Below is a small trained network, with its code and all its weights. Each question gives an input and a class and asks what happens when units are switched off, that is, made to give their printed mean instead of their output.

import numpy as np


def w(rows, s, z=0):
    codes = np.array(rows[::2]) - 128.0
    scale = np.full(codes.shape[1], s)
    scale[-1] = z or s
    return codes * scale


def f(y):
    return np.maximum(y, 0)


def log_softmax(a):
    a = a - a.max(-1, keepdims=True)
    return a - np.log(np.exp(a).sum(-1, keepdims=True))


def net(x, mask):
    res = np.array(x, float).reshape(1, 6) / 4 @ E
    y = f(res @ A[0][:, :-1].T + A[0][:, -1])
    res = res + np.where(mask, y, B[0][:, -1]) @ B[0][:, :-1]
    return log_softmax(res[-1] @ U[:, :-1].T + U[:, -1])


A, B = {}, {}
E = w([
[132,143,135,114,140,142,119,124,120,147,117],'x0',
[136,133,142,138,116,131,133,142,112,134,122],'x1',
[47,59,186,170,104,105,7,27,66,173,138],'x2',
[223,129,124,69,168,2,42,164,45,60,169],'x3',
[176,124,234,105,93,126,58,178,244,228,245],'x4',
[150,62,41,44,39,190,171,102,68,183,186],'x5',
],0.0087)
A[0] = w([
[208,198,93,85,173,156,250,195,179,87,113,75],'neuron 0',
[26,112,128,189,109,211,164,136,208,154,72,75],'neuron 1',
[98,131,165,200,213,107,96,162,171,87,114,2],'neuron 2',
[154,33,64,8,13,170,176,100,20,193,217,44],'neuron 3',
[139,154,83,130,123,115,201,190,175,119,136,82],'neuron 4',
[82,160,164,186,141,69,104,114,135,136,112,64],'neuron 5',
[108,121,149,159,137,176,169,101,148,143,117,5],'neuron 6',
[32,75,178,138,102,98,80,77,81,148,130,83],'neuron 7',
[174,150,126,75,176,44,94,157,59,98,167,72],'neuron 8',
[180,131,87,105,123,141,156,174,179,111,83,25],'neuron 9',
[182,139,220,132,85,112,67,156,252,199,252,93],'neuron 10',
[58,136,62,130,170,114,193,98,8,58,3,93],'neuron 11',
[115,161,57,219,137,133,151,51,21,41,26,104],'neuron 12',
[159,134,177,151,201,100,129,118,133,160,72,103],'neuron 13',
[226,129,121,72,194,5,25,171,24,57,176,99],'neuron 14',
[104,220,232,229,212,58,82,145,198,58,46,46],'neuron 15',
[100,55,135,158,88,138,59,69,69,136,152,66],'neuron 16',
[60,133,143,144,130,186,149,149,185,145,123,60],'neuron 17',
[60,116,167,155,149,113,64,105,95,152,122,80],'neuron 18',
[45,150,130,218,104,200,194,96,183,170,93,89],'neuron 19',
[80,14,176,241,109,119,64,35,87,184,120,70],'neuron 20',
[188,181,108,90,114,143,190,184,220,128,123,96],'neuron 21',
],0.0076,0.0045)
B[0] = w([
[148,207,203,132,157,71,35,104,29,46,142,204],'neuron 0',
[161,145,88,185,95,113,174,65,126,202,155,204],'neuron 1',
[154,135,121,98,65,155,146,156,161,108,70,176],'neuron 2',
[128,150,84,60,65,214,209,145,216,44,24,225],'neuron 3',
[124,139,121,131,138,107,66,95,102,105,123,167],'neuron 4',
[149,146,108,114,114,145,117,125,153,88,94,165],'neuron 5',
[126,130,93,146,103,123,126,110,130,161,143,150],'neuron 6',
[164,186,153,105,154,89,98,116,70,73,150,186],'neuron 7',
[129,164,95,173,115,119,178,61,139,194,165,188],'neuron 8',
[156,160,145,126,155,100,98,132,118,113,115,154],'neuron 9',
[46,17,183,78,209,155,108,253,151,183,186,253],'neuron 10',
[65,57,171,100,160,154,110,245,145,183,211,226],'neuron 11',
[86,68,172,81,176,129,84,192,181,185,170,221],'neuron 12',
[130,128,120,120,132,137,155,147,158,104,95,162],'neuron 13',
[174,127,82,239,53,101,200,50,134,232,151,239],'neuron 14',
[120,101,51,58,60,208,194,151,157,51,22,239],'neuron 15',
[165,164,154,132,162,78,99,123,77,56,111,181],'neuron 16',
[116,125,91,180,93,117,151,119,124,169,135,170],'neuron 17',
[149,156,156,124,147,113,121,82,92,69,135,171],'neuron 18',
[146,135,105,189,103,87,194,50,120,210,133,207],'neuron 19',
[152,211,161,130,172,88,51,120,78,81,146,209],'neuron 20',
[157,159,133,125,174,76,64,95,77,78,168,187],'neuron 21',
],0.008,0.017)
U = w([
[78,17,173,88,185,130,96,226,152,217,205,218],'0',
[138,135,100,252,90,103,192,50,126,254,156,123],'1',
[137,204,162,126,170,86,36,107,41,48,141,47],'2',
[120,124,86,49,77,187,191,148,198,55,5,252],'3',
],0.0082,0.00034)

Each question gives the input, the list of numbers given to net, and the class t.
The units are the neurons (one row each of A and B). Each row of codes is followed by its name. A weight is (code - 128) times the scale printed after its matrix; where a second scale follows, it is the last column's (A, B and U).
mask holds one flag per neuron, in row order. A switched-off neuron (its flag False) gives its mean, the last column of its row in B, instead of its output. The means were averaged over made-up inputs and are rounded, as every weight is.
A unit's drop is (log p(t) with every unit on - log p(t) with that unit switched off) / (log p(t) with every unit on - log p(t) with every unit switched off).
The circuit of an input: a set's keep is (log p(t) with only the set's units on - log p(t) with every unit switched off) / (log p(t) with every unit on - log p(t) with every unit switched off). Starting from the 12 units with the biggest drops (on a tie, the unit counted first), units are removed one at a time, each time the one whose removal leaves the highest keep (on an exact tie, the one counted first), for as long as the keep stays at least 0.8.
circuit, biggest first: the units of the circuit, biggest drop first
unit that matters most: the unit with the biggest drop
top k neurons: the k neurons with the biggest drops, biggest first
drop of u: that unit's drop, to one decimal
input [4,8,2,-4,-3,-7], class 3: unit that matters most => neuron 15
input [-2,3,7,1,-8,5], class 0: top 3 neurons => [neuron 11; neuron 12; neuron 0]
input [-2,-8,-8,1,-6,1], class 2: top 2 neurons => [neuron 0; neuron 10]
input [-8,6,-1,4,-2,-5], class 3: top 2 neurons => [neuron 15; neuron 19]
input [0,7,-4,-4,5,7], class 3: top 2 neurons => [neuron 3; neuron 11]
input [6,6,0,7,3,-6], class 1: top 3 neurons => [neuron 14; neuron 3; neuron 8]
input [5,4,0,-8,6,3], class 1: top 4 neurons => [neuron 19; neuron 1; neuron 11; neuron 12]
input [4,-4,-4,-8,5,-8], class 1: top 4 neurons => [neuron 19; neuron 1; neuron 3; neuron 17]
input [4,-5,-8,7,2,3], class 2: top 3 neurons => [neuron 0; neuron 21; neuron 19]
input [7,0,-4,4,-6,-7], class 3: top 3 neurons => [neuron 15; neuron 10; neuron 2]
input [2,-8,7,-7,6,6], class 1: top 4 neurons => [neuron 19; neuron 1; neuron 0; neuron 11]
input [-8,-3,5,6,-4,4], class 1: top 2 neurons => [neuron 14; neuron 10]
input [0,-3,6,7,-1,7], class 1: top 2 neurons => [neuron 14; neuron 15]
input [-2,7,-4,2,-1,-7], class 3: circuit, biggest first => [neuron 15]
input [-6,5,-1,7,1,-7], class 1: drop of neuron 8 => 0.7
input [2,8,5,6,-8,-5], class 0: drop of neuron 8 => 0.0
input [6,-5,-6,4,2,0], class 2: drop of neuron 0 => 0.6
